Below are the code and all the weights of a small trained network. Each question names an input and a class and asks about switching units off, where a switched-off unit gives its printed mean instead of its output.

import numpy as np


def w(rows, s, z=0):
    codes = np.array(rows[::2]) - 128.0
    scale = np.full(codes.shape[1], s)
    scale[-1] = z or s
    return codes * scale


def f(y):
    return np.maximum(y, 0)


def log_softmax(a):
    a = a - a.max(-1, keepdims=True)
    return a - np.log(np.exp(a).sum(-1, keepdims=True))


def net(x, mask):
    res = np.array(x, float).reshape(1, 6) / 4 @ E
    y = f(res @ A[0][:, :-1].T + A[0][:, -1])
    res = res + np.where(mask, y, B[0][:, -1]) @ B[0][:, :-1]
    return log_softmax(res[-1] @ U[:, :-1].T + U[:, -1])


A, B = {}, {}
E = w([
[145,30,47,157],'x0',
[81,208,71,250],'x1',
[253,98,217,199],'x2',
[123,136,133,134],'x3',
[136,132,121,123],'x4',
[119,141,139,129],'x5',
],0.0051)
A[0] = w([
[148,3,21,163,223],'n1',
[14,179,81,167,164],'n2',
[197,107,198,154,110],'n3',
[46,129,71,65,66],'n4',
[169,236,126,83,158],'n5',
[55,125,61,69,99],'n6',
[158,32,106,180,182],'n7',
[142,55,56,156,144],'n8',
[27,130,44,80,37],'n9',
[244,71,195,230,196],'n10',
[218,71,129,183,149],'n11',
[190,136,43,117,152],'n12',
[154,28,156,66,228],'n13',
[150,89,164,48,201],'n14',
[69,156,93,223,207],'n15',
[86,215,68,217,154],'n16',
[162,76,234,192,142],'n17',
[42,190,2,163,252],'n18',
[50,100,66,104,82],'n19',
[133,70,106,16,225],'n20',
[207,47,114,187,117],'n21',
[92,149,55,235,231],'n22',
[248,107,195,192,140],'n23',
[105,251,29,201,228],'n24',
[158,48,199,69,170],'n25',
[170,68,87,73,243],'n26',
[46,132,61,81,131],'n27',
[148,88,173,57,174],'n28',
],0.0061,0.0024)
B[0] = w([
[78,158,226,79,225],'n1',
[238,193,140,122,203],'n2',
[149,196,41,92,184],'n3',
[192,225,58,95,177],'n4',
[29,82,199,73,170],'n5',
[172,248,95,97,181],'n6',
[84,215,195,60,197],'n7',
[40,122,213,41,178],'n8',
[174,216,53,51,181],'n9',
[146,253,58,53,254],'n10',
[91,203,114,49,202],'n11',
[43,81,204,107,156],'n12',
[221,142,216,190,210],'n13',
[228,84,204,209,192],'n14',
[224,121,185,158,204],'n15',
[195,80,189,156,203],'n16',
[148,203,54,66,201],'n17',
[203,210,194,92,241],'n18',
[138,225,84,65,168],'n19',
[201,168,184,203,206],'n20',
[50,187,120,42,195],'n21',
[216,77,230,150,220],'n22',
[116,233,27,55,224],'n23',
[220,66,210,176,230],'n24',
[214,152,148,187,198],'n25',
[189,131,224,131,199],'n26',
[178,216,100,77,189],'n27',
[244,121,169,190,184],'n28',
],0.0042,0.0052)
U = w([
[143,254,45,52,20],'0',
[219,101,169,160,159],'1',
[151,145,129,119,251],'2',
[125,148,137,117,249],'3',
[68,163,194,62,194],'4',
[100,163,150,125,190],'5',
[49,64,75,170,5],'6',
[88,61,73,181,5],'7',
],0.0061,0.0028)

Each question gives the input, the list of numbers given to net, and the class t.
The units are the neurons (one row each of A and B). Each row of codes is followed by its name. A weight is (code - 128) times the scale printed after its matrix; where a second scale follows, it is the last column's (A, B and U).
mask holds one flag per neuron, in row order. A switched-off neuron (its flag False) gives its mean, the last column of its row in B, instead of its output. The means were averaged over made-up inputs and are rounded, as every weight is.
A unit's drop is (log p(t) with every unit on - log p(t) with that unit switched off) / (log p(t) with every unit on - log p(t) with every unit switched off).
The circuit of an input: a set's keep is (log p(t) with only the set's units on - log p(t) with every unit switched off) / (log p(t) with every unit on - log p(t) with every unit switched off). Starting from the 12 units with the biggest drops (on a tie, the unit counted first), units are removed one at a time, each time the one whose removal leaves the highest keep (on an exact tie, the one counted first), for as long as the keep stays at least 0.8.
circuit, biggest first: the units of the circuit, biggest drop first
unit that matters most: the unit with the biggest drop
k most important neurons: the k neurons with the biggest drops, biggest first
drop when u is switched off: that unit's drop, to one decimal
input [-4,7,-1,-3,2,-6], class 1: unit that matters most -> n24
input [7,-2,6,-3,6,-2], class 4: circuit, biggest first -> (n1, n7, n21)
input [8,2,8,2,8,2], class 0: circuit, biggest first -> (n10, n23, n11)
input [-6,-6,8,-4,-2,-2], class 0: circuit, biggest first -> (n23, n10)
input [1,7,7,-7,-6,-6], class 0: circuit, biggest first -> (n10, n23)
input [2,6,-1,-3,-2,0], class 1: 2 most important neurons -> (n24, n22)
input [5,-4,8,-8,1,-6], class 0: 2 most important neurons -> (n10, n23)
input [6,-4,7,1,4,1], class 0: 2 most important neurons -> (n10, n23)
input [-6,-7,0,-6,-6,5], class 1: 2 most important neurons -> (n14, n28)
input [-1,7,8,5,-7,0], class 0: 3 most important neurons -> (n10, n23, n17)
input [8,-4,2,-7,3,-1], class 4: drop when n8 is switched off -> 0.2
input [6,6,-3,-5,2,2], class 1: drop when n22 is switched off -> 0.3
input [-7,-8,-4,-2,0,8], class 1: drop when n21 is switched off -> 0.1
